Below is a small trained network, with its code and all its weights. Each question gives an input and a class and asks what happens when units are switched off, that is, made to give their printed mean instead of their output.

import numpy as np


def w(rows, s, z=0):
    codes = np.array(rows[::2]) - 128.0
    scale = np.full(codes.shape[1], s)
    scale[-1] = z or s
    return codes * scale


def norm(h):
    return h / np.sqrt((h * h).mean(-1, keepdims=True) + 1e-5)


def f(y):
    return y / 2 * (1 + np.tanh(0.7978845608 * (y + 0.044715 * y**3)))


def log_softmax(a):
    a = a - a.max(-1, keepdims=True)
    return a - np.log(np.exp(a).sum(-1, keepdims=True))


def net(x, mask):
    res = np.array(x, float).reshape(1, 2) / 4 @ E
    u = 0
    for l in range(2):
        y = f(norm(res) @ A[l][:, :-1].T + A[l][:, -1])
        res = res + np.where(mask[u : u + 8], y, B[l][:, -1]) @ B[l][:, :-1]
        u += 8
    return log_softmax(norm(res)[-1] @ U[:, :-1].T + U[:, -1])


A, B = {}, {}
E = w([
[222,92,29,164],'x0',
[134,1,198,220],'x1',
],0.0045)
A[0] = w([
[227,60,88,78,254],'L0N0',
[145,68,172,121,20],'L0N1',
[106,161,96,191,113],'L0N2',
[55,147,236,96,116],'L0N3',
[196,136,52,175,105],'L0N4',
[2,129,190,87,172],'L0N5',
[33,117,184,86,102],'L0N6',
[178,134,86,134,146],'L0N7',
],0.0064,0.001)
B[0] = w([
[102,140,253,29,239],'L0N0',
[144,186,91,208,145],'L0N1',
[166,234,103,96,130],'L0N2',
[165,68,154,117,243],'L0N3',
[226,106,198,117,229],'L0N4',
[193,175,145,98,252],'L0N5',
[127,35,132,55,205],'L0N6',
[60,144,124,92,177],'L0N7',
],0.0054,0.0031)
A[1] = w([
[155,113,192,96,111],'L1N0',
[135,209,97,102,174],'L1N1',
[137,170,132,81,156],'L1N2',
[74,117,170,197,192],'L1N3',
[62,124,129,53,254],'L1N4',
[77,86,115,241,219],'L1N5',
[65,76,173,217,155],'L1N6',
[254,104,15,145,125],'L1N7',
],0.0087,0.0031)
B[1] = w([
[175,143,165,15,252],'L1N0',
[33,115,106,254,220],'L1N1',
[109,73,125,158,223],'L1N2',
[170,190,40,93,170],'L1N3',
[208,83,108,214,248],'L1N4',
[46,229,60,151,191],'L1N5',
[82,187,32,149,217],'L1N6',
[96,69,247,74,178],'L1N7',
],0.0045,0.004)
U = w([
[172,57,201,92,2],'0',
[81,134,10,230,254],'1',
],0.011,9.7e-05)

Each question gives the input, the list of numbers given to net, and the class t.
The units are the neurons (one row each of A and B). Each row of codes is followed by its name. A weight is (code - 128) times the scale printed after its matrix; where a second scale follows, it is the last column's (A, B and U).
mask holds one flag per neuron, layer by layer. A switched-off neuron (its flag False) gives its mean, the last column of its row in B, instead of its output. The means were averaged over made-up inputs and are rounded, as every weight is.
A unit's drop is (log p(t) with every unit on - log p(t) with that unit switched off) / (log p(t) with every unit on - log p(t) with every unit switched off).
The circuit of an input: a set's keep is (log p(t) with only the set's units on - log p(t) with every unit switched off) / (log p(t) with every unit on - log p(t) with every unit switched off). Starting from the 12 units with the biggest drops (on a tie, the unit counted first), units are removed one at a time, each time the one whose removal leaves the highest keep (on an exact tie, the one counted first), for as long as the keep stays at least 0.8.
units of the circuit, in order: the units of the circuit, biggest drop first
most important unit: the unit with the biggest drop
top k neurons: the k neurons with the biggest drops, biggest first
k most important neurons of layer l: the k neurons of layer l with the biggest drops, biggest first
drop of u: that unit's drop, to one decimal
input [-7,-8], class 1: top 4 neurons => (L0N0, L0N4, L1N1, L1N7)
input [6,7], class 1: most important unit => L0N5
input [-5,-7], class 1: units of the circuit, in order => (L0N0, L1N1)
input [2,3], class 1: top 3 neurons => (L0N5, L0N6, L0N3)
input [-2,-4], class 1: top 3 neurons => (L0N0, L0N4, L1N1)
input [8,-6], class 0: top 2 neurons => (L1N7, L0N4)
input [0,-1], class 1: 2 most important neurons of layer 0 => (L0N0, L0N3)
input [8,-7], class 0: top 2 neurons => (L0N4, L1N7)
input [5,6], class 1: drop of L0N3 => 1.3
input [-5,-8], class 1: drop of L1N1 => 0.3
input [-1,-3], class 1: drop of L0N4 => 0.1
